The symbols move the states like this.
state | du ke bu de ba da
z375 | z542 z832 z331 z160 z339 z909
z199 | z576 z891 z453 z289 z780 z327
z176 | z353 z189 z725 z776 z313 z522
z780 | z212 z258 z902 z347 z163 z891
z993 | z785 z915 z433 z58 z978 z371
z300 | z247 z102 z335 z889 z150 z396
z891 | z720 z57 z780 z576 z258 z98
z916 | z182 z66 z647 z411 z661 z626
z978 | z396 z823 z889 z47 z247 z915
z934 | z926 z331 z807 z491 z493 z779
z222 | z177 z806 z182 z626 z240 z561
z339 | z371 z807 z58 z629 z785 z832
z576 | z891 z720 z347 z199 z212 z41
z862 | z846 z511 z542 z909 z491 z466
z840 | z411 z916 z169 z806 z647 z445
z915 | z548 z976 z978 z785 z823 z369
z189 | z302 z692 z313 z353 z249 z793
z396 | z823 z253 z300 z978 z102 z548
z76 | z626 z222 z411 z445 z182 z557
z369 | z493 z791 z915 z807 z976 z926
z182 | z66 z240 z786 z916 z466 z222
z102 | z551 z929 z150 z247 z239 z253
z28 | z433 z47 z253 z976 z558 z58
z725 | z532 z313 z610 z972 z901 z176
z150 | z946 z239 z327 z121 z98 z102
z552 | z553 z980 z846 z466 z779 z169
z786 | z661 z466 z294 z647 z862 z182
z333 | z558 z889 z551 z253 z167 z433
z889 | z300 z247 z167 z558 z121 z978
z785 | z915 z548 z47 z993 z396 z807
z722 | z776 z176 z692 z163 z725 z230
z58 | z993 z785 z28 z791 z47 z339
z671 | z801 z357 z255 z901 z758 z748
z177 | z806 z840 z66 z222 z169 z758
z335 | z121 z150 z650 z167 z327 z300
z294 | z909 z862 z160 z980 z542 z786
z240 | z169 z461 z466 z66 z553 z806
z626 | z222 z177 z916 z76 z66 z255
z411 | z916 z182 z461 z840 z786 z76
z660 | z901 z671 z954 z610 z255 z532
z479 | z327 z41 z289 z650 z576 z121
z230 | z504 z522 z722 z258 z176 z468
z466 | z552 z553 z862 z661 z511 z240
z331 | z629 z339 z493 z926 z58 z375
z901 | z671 z801 z557 z660 z561 z313
z445 | z76 z626 z840 z569 z916 z954
z169 | z461 z647 z552 z240 z980 z840
z832 | z491 z934 z339 z542 z807 z846
z553 | z980 z294 z511 z552 z160 z461
z648 | z954 z557 z569 z357 z76 z610
z557 | z255 z561 z76 z954 z222 z901
z493 | z791 z58 z548 z369 z28 z331
z542 | z832 z491 z629 z375 z371 z862
z247 | z102 z551 z121 z300 z946 z823
z47 | z978 z396 z558 z433 z300 z785
z347 | z780 z212 z522 z453 z793 z576
z887 | z610 z660 z357 z249 z954 z972
z98 | z290 z771 z891 z41 z57 z239
z691 | z650 z479 z290 z239 z289 z167
z793 | z163 z722 z189 z902 z692 z212
z720 | z57 z468 z212 z891 z230 z290
z647 | z786 z661 z980 z461 z909 z916
z468 | z453 z347 z230 z57 z522 z289
z801 | z357 z648 z561 z671 z569 z249
z776 | z176 z353 z972 z722 z532 z504
z491 | z934 z926 z371 z832 z369 z511
z806 | z840 z411 z240 z177 z461 z569
z290 | z771 z289 z720 z98 z468 z691
z946 | z239 z691 z41 z150 z290 z551
z357 | z648 z954 z758 z801 z445 z887
z980 | z294 z909 z779 z553 z375 z647
z629 | z339 z371 z791 z331 z993 z542
z258 | z230 z504 z163 z212 z776 z57
z661 | z466 z552 z909 z786 z846 z66
z954 | z557 z255 z445 z648 z626 z660
z902 | z793 z163 z353 z522 z302 z780
z212 | z258 z230 z793 z780 z722 z720
z823 | z253 z333 z247 z396 z551 z976
z313 | z748 z249 z901 z532 z801 z189
z461 | z647 z786 z553 z169 z294 z411
z692 | z972 z725 z249 z302 z610 z722
z511 | z779 z160 z491 z846 z926 z553
z791 | z58 z993 z976 z493 z433 z629
z929 | z167 z335 z239 z551 z650 z558
z504 | z522 z902 z776 z230 z353 z453
z239 | z691 z650 z98 z946 z771 z929
z249 | z887 z610 z801 z748 z648 z692
z909 | z862 z846 z375 z294 z832 z661
z289 | z199 z576 z468 z771 z347 z479
z551 | z929 z167 z946 z102 z691 z333
z976 | z28 z433 z823 z548 z333 z791
z758 | z569 z445 z177 z561 z840 z357
z561 | z758 z569 z222 z255 z806 z801
z522 | z902 z793 z176 z504 z189 z347
z371 | z807 z369 z993 z339 z915 z491
z771 | z289 z199 z57 z290 z453 z650
z163 | z722 z776 z302 z793 z972 z258
z972 | z725 z532 z887 z692 z660 z776
z253 | z333 z558 z102 z823 z929 z28
z160 | z375 z542 z926 z779 z629 z294
z121 | z150 z946 z479 z335 z41 z247
z302 | z692 z972 z748 z189 z887 z163
z327 | z41 z98 z199 z479 z891 z150
z532 | z313 z748 z660 z725 z671 z353
z433 | z47 z978 z333 z28 z889 z993
z846 | z511 z779 z832 z862 z934 z552
z610 | z660 z901 z648 z887 z557 z725
z548 | z976 z28 z396 z915 z253 z493
z167 | z335 z121 z691 z929 z479 z889
z453 | z347 z780 z504 z468 z902 z199
z779 | z160 z375 z934 z511 z331 z980
z57 | z468 z453 z258 z720 z504 z771
z569 | z445 z76 z806 z758 z411 z648
z353 | z189 z302 z532 z176 z748 z902
z41 | z98 z290 z576 z327 z720 z946
z650 | z479 z327 z771 z691 z199 z335
z807 | z369 z493 z785 z371 z548 z934
z926 | z331 z629 z369 z934 z791 z160
z255 | z561 z758 z626 z557 z177 z671
z558 | z889 z300 z929 z333 z335 z47
z66 | z240 z169 z661 z182 z552 z177
z748 | z249 z887 z671 z313 z357 z302

The rows follow the links: the fewer symbols apart two states are, the more alike their rows tend to be.

Each row is also shifted at random along 4 hidden directions that mean nothing.

Some states, each with a row of numbers:
z289	[54,-23,24,12,35,-19,2,2,-42,49,20,14,-5,-12,-12,11,20,6,11,-51,-21,7,-16,-2,-13,-26,-11,-21,-8,-22,60,25,19,-9]
z176	[95,31,-23,-6,-10,10,20,-13,-13,-11,24,-11,-12,-45,-14,15,-24,0,-18,-11,-21,-1,41,-45,9,-1,-35,1,-24,-20,-28,-14,13,-25]
z511	[21,-16,-46,30,46,39,-10,-4,-14,2,-5,-12,36,77,-10,14,8,18,31,36,-14,-25,-20,18,0,-49,48,13,-55,-30,-29,-24,31,48]
z468	[20,-14,42,-14,-35,-28,8,-19,4,32,-2,20,-32,-44,-10,16,55,-12,-3,-38,-19,49,-33,-21,4,10,-41,-11,31,34,41,13,-22,-9]
z255	[-1,33,1,-31,-24,14,11,27,8,-47,0,-1,-22,-18,-13,-8,-5,-32,-31,2,-6,-15,37,-23,18,-14,-33,14,-43,35,-1,39,20,9]
z779	[-46,-9,-29,25,30,36,6,-19,-8,12,-33,6,-14,54,24,14,51,11,24,1,-8,-9,-45,48,-19,-34,55,35,-49,-30,-6,7,10,24]
z66	[42,14,-33,10,-36,22,36,-19,15,-10,-40,-44,14,6,17,-4,32,22,2,43,-14,-4,0,47,2,29,42,-8,12,10,-19,-52,-18,-2]
z357	[-35,12,5,-12,-4,-2,-1,55,-13,-25,14,-34,24,13,-37,-16,-39,-9,-16,33,-6,-22,51,-12,38,-19,-30,-47,-22,40,13,0,44,24]
z776	[32,-1,-22,-1,19,32,47,-24,-45,18,-9,12,-77,-43,8,-2,34,7,-10,-50,-30,16,-1,6,9,0,-33,11,-30,-17,30,24,47,-12]
z504	[-96,5,11,0,-2,-2,7,4,-19,12,7,8,-52,-24,0,1,-6,0,-12,-21,1,26,7,-15,22,13,-49,-18,8,11,8,0,32,-10]
z167	[0,-18,4,-10,-2,-15,-21,-11,29,7,21,26,7,-10,-5,-1,-41,2,15,7,28,34,0,-39,-7,32,-22,-1,59,9,-35,-28,-12,7]
z522	[-49,-17,-7,5,18,28,25,-4,-36,26,-6,14,-73,-27,-4,-9,20,5,-6,-38,-8,32,-7,1,23,4,-52,-13,-5,11,39,9,57,10]
z954	[-106,27,16,-23,1,-7,19,31,-16,-26,-11,-7,-34,-1,7,-12,0,-21,-20,9,-11,-17,28,10,24,-8,-17,-8,-36,25,10,32,42,3]
z253	[47,-1,20,10,0,-12,-23,20,23,29,19,30,13,-5,-8,16,14,-13,11,-44,33,11,-18,-13,-47,-22,9,6,7,8,44,27,-29,12]
z786	[27,-49,-2,-24,17,43,21,41,-17,-14,-36,-2,-14,14,-7,-60,36,-12,-4,-8,1,-17,-6,58,20,6,1,-5,-1,59,87,59,34,51]
z801	[65,13,-7,-10,-29,11,-3,54,7,-33,25,-46,47,-1,-58,-12,-45,-16,-26,41,1,-13,59,-42,43,-10,-46,-53,-8,62,7,-23,24,34]
z333	[23,21,21,7,-7,-31,-14,0,35,27,14,27,9,-3,12,32,14,-11,13,-25,32,22,-15,-15,-52,-3,22,7,18,-2,5,-3,-40,-1]
z629	[33,-20,4,-26,-29,22,5,23,44,0,-29,24,-14,-28,11,-42,26,-7,13,-38,35,20,-19,36,-42,23,16,30,36,45,61,54,-36,21]
z691	[3,-29,-6,21,34,24,-14,-13,-25,14,23,32,-35,-15,0,-7,-21,-1,-18,-41,29,8,-8,-17,7,17,-35,7,23,-18,17,12,15,-9]
z411	[34,18,-14,-8,-71,13,-12,26,30,-35,-9,-49,46,-22,-20,-21,-17,15,-6,16,-9,-15,16,5,-1,-15,9,2,-11,11,4,5,-48,-16]
z650	[-63,-41,10,21,48,19,-9,-5,-48,27,8,43,-65,-21,15,-21,5,-3,-15,-73,24,5,-27,14,0,5,-28,15,9,-24,62,57,26,-19]
z102	[-29,-21,15,-8,18,-25,4,-18,16,45,-6,31,-12,6,14,8,8,14,46,-7,8,45,-29,5,-29,20,11,-3,43,-2,-5,-20,3,15]
z532	[43,-39,3,-2,-8,5,16,4,-46,26,-15,-34,7,-16,-29,-16,32,33,19,-15,-69,3,-18,21,25,-32,-17,-29,-22,-10,58,19,21,-7]
z177	[52,-18,-49,5,-10,47,23,-9,-17,3,-31,-38,8,12,-17,-12,30,40,31,7,-55,-3,-18,33,7,-38,23,11,-50,-25,6,-2,16,16]
z121	[12,-48,-15,6,35,18,-19,-8,-7,20,23,21,6,10,-19,-12,-47,18,24,2,19,24,-3,-27,12,17,-27,-11,44,-7,-13,-25,27,25]
z840	[-41,2,-17,0,-35,12,7,9,-5,-8,-30,-41,12,0,2,-19,12,33,17,8,-34,-14,-10,42,-3,-24,29,7,-31,-19,10,13,-15,-18]
z647	[-2,-14,2,-17,-2,17,19,29,2,-21,-29,-17,3,13,4,-43,16,-9,-7,22,6,-22,11,50,15,19,16,-8,9,42,40,22,12,26]
z163	[58,27,-34,8,1,33,51,-45,-16,8,-2,9,-70,-41,11,25,23,-3,-25,-19,-9,27,15,-23,12,27,-36,9,-9,-9,-29,-35,31,-10]
z557	[-23,34,-2,-23,-11,5,9,34,0,-40,5,-15,-7,-3,-16,-8,-22,-23,-23,20,-6,-20,47,-21,24,-14,-24,-5,-39,28,-12,18,34,13]
z909	[24,8,-16,-4,8,27,-6,-16,16,-39,-12,13,1,37,9,9,21,-29,-19,27,8,-25,-6,-2,8,-6,19,39,-31,11,-37,8,-7,25]
z993	[29,-56,-14,8,55,40,1,-34,-12,3,-18,39,-29,34,22,-20,26,-10,-2,-1,22,-3,-38,29,8,32,13,35,27,0,4,10,15,30]
z239	[-16,-34,-1,13,21,29,-6,-24,-17,15,9,46,-59,-30,12,-12,4,-11,-22,-53,35,20,-22,-8,5,30,-40,22,34,-6,26,25,4,-12]
z369	[15,-31,-5,-16,25,-5,-26,27,22,-16,12,5,59,33,-8,-37,-70,6,24,42,34,-16,22,2,-4,19,18,-6,41,8,-22,-9,2,31]
z889	[-41,9,17,8,23,-44,5,-18,17,51,-3,25,0,20,29,31,15,13,46,-3,9,30,-26,12,-46,9,42,-4,25,-22,-18,-35,-8,2]
z47	[103,-7,-33,55,54,25,-13,-28,-6,26,23,8,35,54,-5,43,6,4,9,10,25,-9,-14,-15,-17,-13,35,0,-9,-31,-28,-58,5,30]
z661	[56,19,3,-30,-34,18,26,-10,39,-54,-29,9,-22,-16,25,-15,38,-50,-50,20,24,-12,12,14,10,51,2,30,20,64,-4,13,-34,10]
z331	[22,12,8,-25,-50,-4,-26,50,64,-22,5,3,40,-22,-8,-30,-35,-8,8,-11,51,2,17,2,-44,6,15,15,32,35,24,35,-58,6]
z491	[-22,21,-10,5,-33,7,-5,14,42,1,-20,2,9,0,22,1,16,4,17,-13,30,6,-17,30,-49,-6,43,29,0,0,9,12,-45,2]
z832	[-66,19,-3,8,-20,-4,-26,32,31,-4,-6,-9,33,18,8,-4,-15,11,25,-3,26,-13,-7,23,-43,-29,47,16,-16,-15,5,19,-34,-1]
z339	[-14,-17,-13,-8,9,12,37,-30,22,20,-50,26,-40,6,53,-19,53,10,30,-5,15,27,-34,67,-37,49,53,29,40,7,9,-8,-9,15]
z748	[43,-21,17,-8,-41,-7,-4,23,-19,1,0,-44,32,-24,-41,-18,9,16,-4,-1,-46,-1,3,-4,31,-24,-31,-37,-4,21,47,11,-8,-10]
z199	[15,5,33,11,21,-54,-9,-3,-24,38,28,2,20,-6,-6,30,-7,7,11,-17,-20,1,1,-21,-12,-20,-1,-30,1,-31,12,-7,-1,-30]
z626	[10,-19,-42,2,19,33,9,16,-36,1,-13,-39,26,33,-27,-15,-6,41,42,20,-61,-21,2,22,12,-61,19,-2,-70,-37,-4,8,49,26]
z915	[-42,-4,2,22,39,-5,-30,-35,4,-17,8,29,4,39,33,13,-17,-19,-23,25,40,-25,-14,-4,3,26,25,30,19,-27,-56,-15,-21,-14]
z722	[119,-1,-38,3,17,38,6,24,-25,-3,42,-16,12,-23,-54,-4,-56,10,-3,-7,-13,-3,53,-55,24,-22,-54,-26,-26,-4,-3,-16,56,19]
z353	[7,26,-16,3,21,-23,5,2,-36,-1,27,-30,23,-8,-16,13,-60,27,9,19,-41,-23,48,-29,12,-24,-7,-24,-37,-55,-46,-27,39,-31]
z551	[-41,-9,3,-3,20,-28,18,-53,20,41,-15,30,-27,11,36,25,14,17,41,15,4,49,-28,6,-25,46,23,4,52,-18,-50,-61,-1,4]
z169	[34,7,-10,-12,-34,13,17,17,20,-27,-26,-35,22,-2,5,-27,8,0,-9,31,7,-15,18,37,8,25,21,-11,17,38,13,-14,-18,7]

In each set, the symbols that take the first to the second take the third to the fourth, perhaps in another order. Give the fourth.
Answers are names.
A [-23,-3,24,-36,-27,3,1,44,20,-46,-20,1,-5,-12,5,-47,9,-37,-32,3,24,-26,16,31,9,22,-4,9,11,63,50,64,-15,11]
B [1,-16,-21,4,2,19,11,13,20,24,-27,0,10,18,14,-18,19,25,44,-7,16,14,-20,52,-42,0,50,6,8,2,26,1,-5,31]
C [3,-35,-9,42,68,26,-24,-11,-28,21,10,28,6,51,5,8,12,-3,-1,-16,25,-22,-33,15,-5,-19,22,11,-11,-30,15,8,15,19]
D z150

A [17,19,-20,-18,-39,21,4,5,7,-32,-13,-20,1,-14,-9,-4,5,6,0,2,-36,-13,7,-4,3,-30,0,31,-51,-12,-16,29,-12,-10]
B [14,26,-22,-19,-6,22,25,-3,-6,-31,-11,-8,-21,1,-3,4,9,-8,-8,13,-30,-12,21,-9,14,-18,-7,21,-55,2,-29,11,29,11]
C [37,4,10,-15,-43,17,7,41,7,-25,4,-29,4,-26,-39,-19,3,-22,-36,5,1,0,29,-17,38,0,-52,-34,1,73,47,10,6,21]
D z887

A [2,11,-30,14,34,16,24,-6,-42,15,17,-7,-27,-6,-9,11,-28,19,3,0,-18,4,33,-17,18,-3,-28,-23,-25,-28,-21,-33,64,0]
B [24,-12,-26,14,12,35,30,-21,-23,25,3,2,-47,-16,-17,10,13,11,-1,-9,-9,38,2,-19,28,15,-47,-25,8,16,1,-41,52,23]
C [31,23,-9,-16,-1,11,24,-27,27,-47,-23,8,-11,23,28,2,27,-38,-31,48,14,-22,11,12,16,41,22,28,3,32,-49,-18,-9,16]
D z647

A [-8,-42,-5,0,27,8,9,-31,2,39,-6,36,-29,2,11,-4,5,16,33,-8,10,46,-29,0,-5,34,-11,4,52,-1,-7,-22,19,22]
B [34,-10,-44,56,79,27,39,-88,-54,50,-4,20,-53,23,41,42,31,26,2,-4,-2,14,-23,15,3,37,20,1,10,-68,-48,-83,44,-12]
C [68,5,13,2,-6,-20,-15,11,36,29,21,23,29,-2,-12,21,-3,-7,24,-21,28,26,-8,-26,-47,-7,9,-3,23,12,11,-6,-29,18]
D z335

A [74,-4,-3,-15,-34,39,20,35,2,-22,0,-21,-13,-25,-41,-24,21,-26,-35,-6,-1,7,25,-15,39,0,-55,-28,-5,79,58,19,22,36]
B [-25,4,-3,-2,17,-16,37,-27,-52,24,-16,-13,-34,-17,17,9,26,30,13,-17,-64,-3,-7,24,7,-14,7,-2,-34,-56,2,6,30,-40]
C [-35,50,13,30,18,-44,-4,-48,-13,6,27,19,-19,-15,43,49,-22,-10,-32,-7,23,-12,13,-29,-15,29,8,7,14,-59,-60,-39,-28,-70]
D z102

A [-31,-24,27,-23,-2,-35,-47,38,32,4,41,18,44,-9,-29,-18,-82,3,29,3,31,19,18,-47,-9,2,-30,-19,51,15,-7,8,-11,13]
B [-65,-14,18,-12,-6,-11,-3,-37,20,11,-5,49,-54,-31,32,-2,5,-10,-3,-23,31,41,-28,-12,-9,53,-25,27,59,6,-15,4,-24,-17]
C [59,-25,-16,-11,23,45,-12,23,2,-31,-1,9,17,42,-22,-19,4,-26,-10,17,3,-32,1,1,19,-26,1,24,-35,28,8,38,20,56]
D z862

A [59,17,15,-12,-67,-20,10,-16,6,-13,-5,-34,10,-48,-14,9,23,0,-23,4,-39,7,0,-18,21,4,-22,-13,5,12,0,-8,-46,-41]
B [-20,41,-29,-9,11,11,44,-27,-9,-24,-21,-10,-33,16,19,21,19,-2,-4,37,-32,-9,21,4,17,0,12,14,-49,-13,-61,-28,41,6]
C [62,-14,-20,8,-26,52,-21,31,28,-10,-6,4,18,6,-21,-12,24,-4,8,-36,21,-1,-25,10,-30,-44,13,35,-31,21,48,52,-29,35]
D z58

A [25,-17,10,5,13,9,-51,7,18,-37,28,29,26,15,-5,-10,-40,-35,-36,0,54,-26,2,-35,4,8,-10,30,22,9,-13,28,-35,3]
B [35,-3,-9,46,42,18,18,-48,-10,55,-18,36,-38,26,34,42,80,-2,12,-36,17,18,-54,32,-41,1,44,22,-5,-26,19,-17,-6,12]
C [1,-27,5,4,42,-33,-21,28,4,53,24,7,53,39,-24,4,-42,34,70,15,3,20,0,-8,-30,-24,22,-41,20,-16,1,-32,27,39]
D z121

A [-7,28,-3,-9,-6,3,11,7,-17,-12,20,3,-37,-47,-5,1,-28,-8,-26,-30,-4,-1,35,-36,9,-2,-45,2,-20,-11,-3,21,23,-29]
B [16,-16,5,-11,7,-6,8,16,-48,11,8,-19,-1,-27,-24,-16,-9,23,10,-32,-55,-13,8,-2,12,-39,-22,-12,-40,-33,39,42,32,-24]
C [-31,29,-16,17,-18,0,-27,20,34,-10,1,-16,45,26,4,12,-18,11,19,14,22,-14,-1,8,-37,-31,51,17,-24,-18,-27,-7,-37,3]
D z331

A [39,30,1,39,10,-8,0,-42,20,24,4,29,-7,14,31,54,40,-13,-9,-16,35,9,-27,-6,-42,8,38,25,4,-23,-24,-34,-41,-11]
B [-44,-34,2,-2,36,-23,-32,10,5,22,29,10,38,23,-18,-8,-74,27,43,26,14,21,8,-25,0,9,-9,-29,44,-15,-33,-35,24,19]
C [21,18,-15,17,-5,-21,2,-27,8,16,28,-28,29,10,-26,42,-37,19,12,59,-13,32,27,-57,31,17,-28,-52,29,2,-81,-115,20,8]
D z353

A [-29,7,21,-13,-18,-35,5,-1,-31,4,-1,-27,4,-26,-2,-1,-3,20,5,-10,-57,-11,5,4,11,-24,-6,-13,-24,-37,9,19,-3,-49]
B [-44,1,-2,13,-5,2,44,-19,-30,18,-37,-37,-25,11,10,6,54,17,-1,27,-40,9,-13,43,35,16,2,-41,1,17,12,-45,30,2]
C [-18,-59,-13,14,50,26,-11,-10,-26,31,11,30,-24,5,-7,-19,-21,17,18,-20,17,25,-21,-4,11,15,-29,-5,36,-11,13,-5,37,19]
D z98

A [70,-23,-22,-15,-1,20,8,12,35,2,-14,7,21,6,2,-30,-6,9,29,10,27,14,-1,25,-29,26,28,7,39,26,12,-6,-11,39]
B [16,-51,-21,22,76,18,-40,5,-20,-4,28,7,52,70,-14,-17,-57,7,14,39,23,-34,1,-4,19,-8,20,-5,11,-24,-28,-19,32,37]
C [19,46,10,-12,-35,-53,-15,5,-3,-24,35,-42,56,-25,-19,19,-67,18,-7,33,-40,-25,52,-50,12,-20,-10,-21,-20,-44,-61,-27,-21,-60]
D z610

A [28,40,-42,5,-30,7,9,-20,13,-28,-6,-47,42,15,-2,23,-20,28,15,52,-42,-18,20,-9,5,-23,32,14,-45,-40,-83,-51,-13,-13]
B [-53,-13,15,-21,-14,5,13,37,0,-19,-34,-17,-5,-1,14,-49,18,-5,-9,6,8,-21,2,62,8,15,18,-7,9,41,59,44,-1,8]
C [88,4,21,10,9,-23,-9,-4,-17,23,34,15,6,-27,-13,21,-3,-10,-14,-43,2,1,6,-35,-15,-10,-21,-12,2,-19,26,10,-13,-26]
D z780

